Below are the code and all the weights of a small trained network. Each question names an input and a target symbol and asks about switching units off, where a switched-off unit gives its printed mean instead of its output.

import numpy as np


def w(rows, s, z=0):
    codes = np.array(rows[::2]) - 128.0
    scale = np.full(codes.shape[1], s)
    scale[-1] = z or s
    return codes * scale


def softmax(a):
    e = np.exp(a - a.max(-1, keepdims=True))
    return e / e.sum(-1, keepdims=True)


def log_softmax(a):
    a = a - a.max(-1, keepdims=True)
    return a - np.log(np.exp(a).sum(-1, keepdims=True))


def net(x, mask):
    ids = ['αγδεζηθλμξπστφψω'.index(c) for c in x.split()]
    T = len(ids)
    res = E[ids] + P[:T]
    u = 0
    for l in range(3):
        r = res
        for j in range(2):
            rows = slice(2 * j, 2 * j + 2)
            q, k, v = (r @ M[l][rows].T for M in (Q, K, V))
            z = softmax(np.where(np.tri(T) > 0, q @ k.T / 2**0.5, -1e9)) @ v
            o = O[l][rows]
            res = res + np.where(mask[u + j], z, o[:, -1]) @ o[:, :-1]
        u += 2
    return log_softmax(res[-1] @ U[:, :-1].T + U[:, -1])


Q, K, V, O = {}, {}, {}, {}
E = w([
[120,102,129,49,229,94],'α',
[49,129,65,108,13,121],'γ',
[16,116,96,136,61,184],'δ',
[98,182,171,158,143,68],'ε',
[105,182,173,158,137,62],'ζ',
[36,54,83,130,55,89],'η',
[144,60,155,68,65,170],'θ',
[60,104,99,2,180,166],'λ',
[106,36,113,110,176,177],'μ',
[141,172,104,97,228,160],'ξ',
[177,179,178,85,147,162],'π',
[23,84,98,142,78,130],'σ',
[28,86,83,148,71,127],'τ',
[189,75,58,166,66,182],'φ',
[100,180,182,153,144,66],'ψ',
[189,136,201,77,166,98],'ω',
],0.016)
P = w([
[10,167,149,153,87,79],'0',
[34,157,139,128,89,104],'1',
[53,143,129,107,94,122],'2',
[75,135,121,91,99,135],'3',
[91,129,108,80,98,146],'4',
[111,128,103,72,96,165],'5',
[125,118,100,56,115,163],'6',
[142,118,101,42,109,180],'7',
[157,112,93,34,117,188],'8',
[177,112,93,22,120,204],'9',
[196,102,84,7,127,212],'10',
[217,107,91,2,128,226],'11',
],0.0095)
Q[0] = w([
[187,162,176,225,159,98],'L0H1',
[178,143,141,186,237,133],'L0H1',
[83,150,185,32,120,110],'L0H2',
[249,231,225,246,169,73],'L0H2',
],0.013)
K[0] = w([
[81,189,132,173,81,62],'L0H1',
[5,131,153,200,114,100],'L0H1',
[180,156,195,59,194,163],'L0H2',
[25,180,156,197,90,62],'L0H2',
],0.014)
V[0] = w([
[146,190,8,143,164,143],'L0H1',
[143,69,135,97,79,110],'L0H1',
[117,192,126,56,84,83],'L0H2',
[174,150,91,162,68,51],'L0H2',
],0.011)
O[0] = w([
[104,144,122,205,221,225,103],'L0H1',
[154,94,135,46,124,87,179],'L0H1',
[151,215,2,111,154,76,127],'L0H2',
[122,53,32,108,159,139,2],'L0H2',
],0.0096,0.01)
Q[1] = w([
[163,57,207,162,87,72],'L1H1',
[94,109,183,92,66,92],'L1H1',
[2,196,120,87,85,120],'L1H2',
[132,158,119,115,192,127],'L1H2',
],0.0052)
K[1] = w([
[253,88,126,160,62,159],'L1H1',
[191,89,207,190,136,72],'L1H1',
[128,67,135,100,189,159],'L1H2',
[129,134,132,84,113,137],'L1H2',
],0.0058)
V[1] = w([
[181,205,124,1,164,162],'L1H1',
[74,204,144,84,177,186],'L1H1',
[206,112,138,4,231,179],'L1H2',
[76,84,147,119,144,70],'L1H2',
],0.0042)
O[1] = w([
[152,97,65,100,162,214,159],'L1H1',
[173,44,75,91,102,129,164],'L1H1',
[254,85,108,92,168,205,3],'L1H2',
[77,118,114,183,103,114,254],'L1H2',
],0.0049,0.0026)
Q[2] = w([
[174,157,68,183,177,144],'L2H1',
[155,128,124,103,252,96],'L2H1',
[63,163,165,60,85,168],'L2H2',
[120,103,104,86,31,156],'L2H2',
],0.014)
K[2] = w([
[22,173,53,137,124,89],'L2H1',
[41,137,172,255,49,12],'L2H1',
[181,107,222,39,239,195],'L2H2',
[245,95,98,31,145,206],'L2H2',
],0.0078)
V[2] = w([
[159,98,115,201,97,99],'L2H1',
[70,172,104,142,82,195],'L2H1',
[206,143,195,147,184,62],'L2H2',
[227,201,142,194,2,172],'L2H2',
],0.0096)
O[2] = w([
[168,87,126,112,136,162,3],'L2H1',
[102,94,144,149,204,133,204],'L2H1',
[99,197,83,150,48,179,68],'L2H2',
[2,158,145,61,163,152,29],'L2H2',
],0.011,0.0046)
U = w([
[133,118,127,144,133,113,98],'α',
[139,131,131,130,132,126,79],'γ',
[128,108,64,118,95,156,120],'δ',
[119,50,66,126,130,188,189],'ε',
[153,118,229,155,86,149,152],'ζ',
[107,138,104,185,142,175,165],'η',
[133,132,132,130,133,131,84],'θ',
[72,137,105,113,137,145,79],'λ',
[180,254,171,142,196,64,201],'μ',
[187,124,89,177,86,155,161],'ξ',
[188,95,127,129,109,101,72],'π',
[131,123,135,135,135,116,87],'σ',
[122,117,135,48,114,100,2],'τ',
[88,137,163,117,165,107,37],'φ',
[138,130,128,133,129,126,77],'ψ',
[170,139,80,102,179,124,209],'ω',
],0.0089,0.0084)

Each question gives the input, a string of symbols that net reads in full, and the target symbol t.
The units are the heads (2 rows each of Q, K, V and O). Each row of codes is followed by its name. A weight is (code - 128) times the scale printed after its matrix; where a second scale follows, it is the last column's (O and U).
mask holds one flag per head, layer by layer. A switched-off head (its flag False) gives its mean, the last column of its rows in O, instead of its output. The means were averaged over made-up inputs and are rounded, as every weight is.
A unit's drop is (log p(t) with every unit on - log p(t) with that unit switched off) / (log p(t) with every unit on - log p(t) with every unit switched off).
The circuit of an input: a set's keep is (log p(t) with only the set's units on - log p(t) with every unit switched off) / (log p(t) with every unit on - log p(t) with every unit switched off). Starting from all 6 units, units are removed one at a time, each time the one whose removal leaves the highest keep (on an exact tie, the one counted first), for as long as the keep stays at least 0.8.
units of the circuit, in order: the units of the circuit, biggest drop first
most important unit: the unit with the biggest drop
which heads matter: for each layer, one digit per head in row order, 1 if its drop is at least 0.15 and else 0, layers parted by /
drop of u: that unit's drop, to one decimal
input γ η δ, target φ: which heads matter	00 / 00 / 11
input μ ε μ τ η θ τ, target τ: units of the circuit, in order	L0H1, L2H2
input ε ω η, target δ: most important unit	L0H2
input δ ψ δ, target φ: units of the circuit, in order	L0H1, L2H2, L2H1
input λ ζ η μ λ η τ ε η μ ζ, target ω: units of the circuit, in order	L0H2, L1H1
input ω μ γ ζ φ δ, target ε: which heads matter	11 / 00 / 00
input μ α δ α η τ, target ξ: which heads matter	00 / 00 / 01
input ω π τ τ, target λ: which heads matter	10 / 00 / 01
input φ λ π ε δ η ξ η σ δ μ δ, target ζ: which heads matter	01 / 00 / 00
input η γ λ λ θ η η λ δ, target μ: which heads matter	01 / 00 / 10
input η δ ε τ ξ μ α γ η ψ τ, target ξ: which heads matter	00 / 01 / 01
input θ δ σ ω σ, target δ: units of the circuit, in order	L2H2, L0H2, L2H1
input δ λ μ μ φ, target ε: which heads matter	01 / 00 / 00
input φ μ σ λ θ ξ ψ σ, target η: most important unit	L0H1
input α μ φ θ φ θ δ η γ η, target τ: units of the circuit, in order	L0H1, L2H2
input φ ζ ζ γ α δ α ζ, target ω: which heads matter	01 / 00 / 00
input ψ η η, target π: which heads matter	11 / 00 / 01
input φ μ η α μ ψ φ ζ φ ψ σ, target ε: drop of L1H2	0.0
input δ λ μ, target ζ: drop of L1H2	0.0
input ζ γ ξ μ ψ λ, target μ: drop of L0H2	1.1
input μ α θ η δ, target τ: most important unit	L0H1
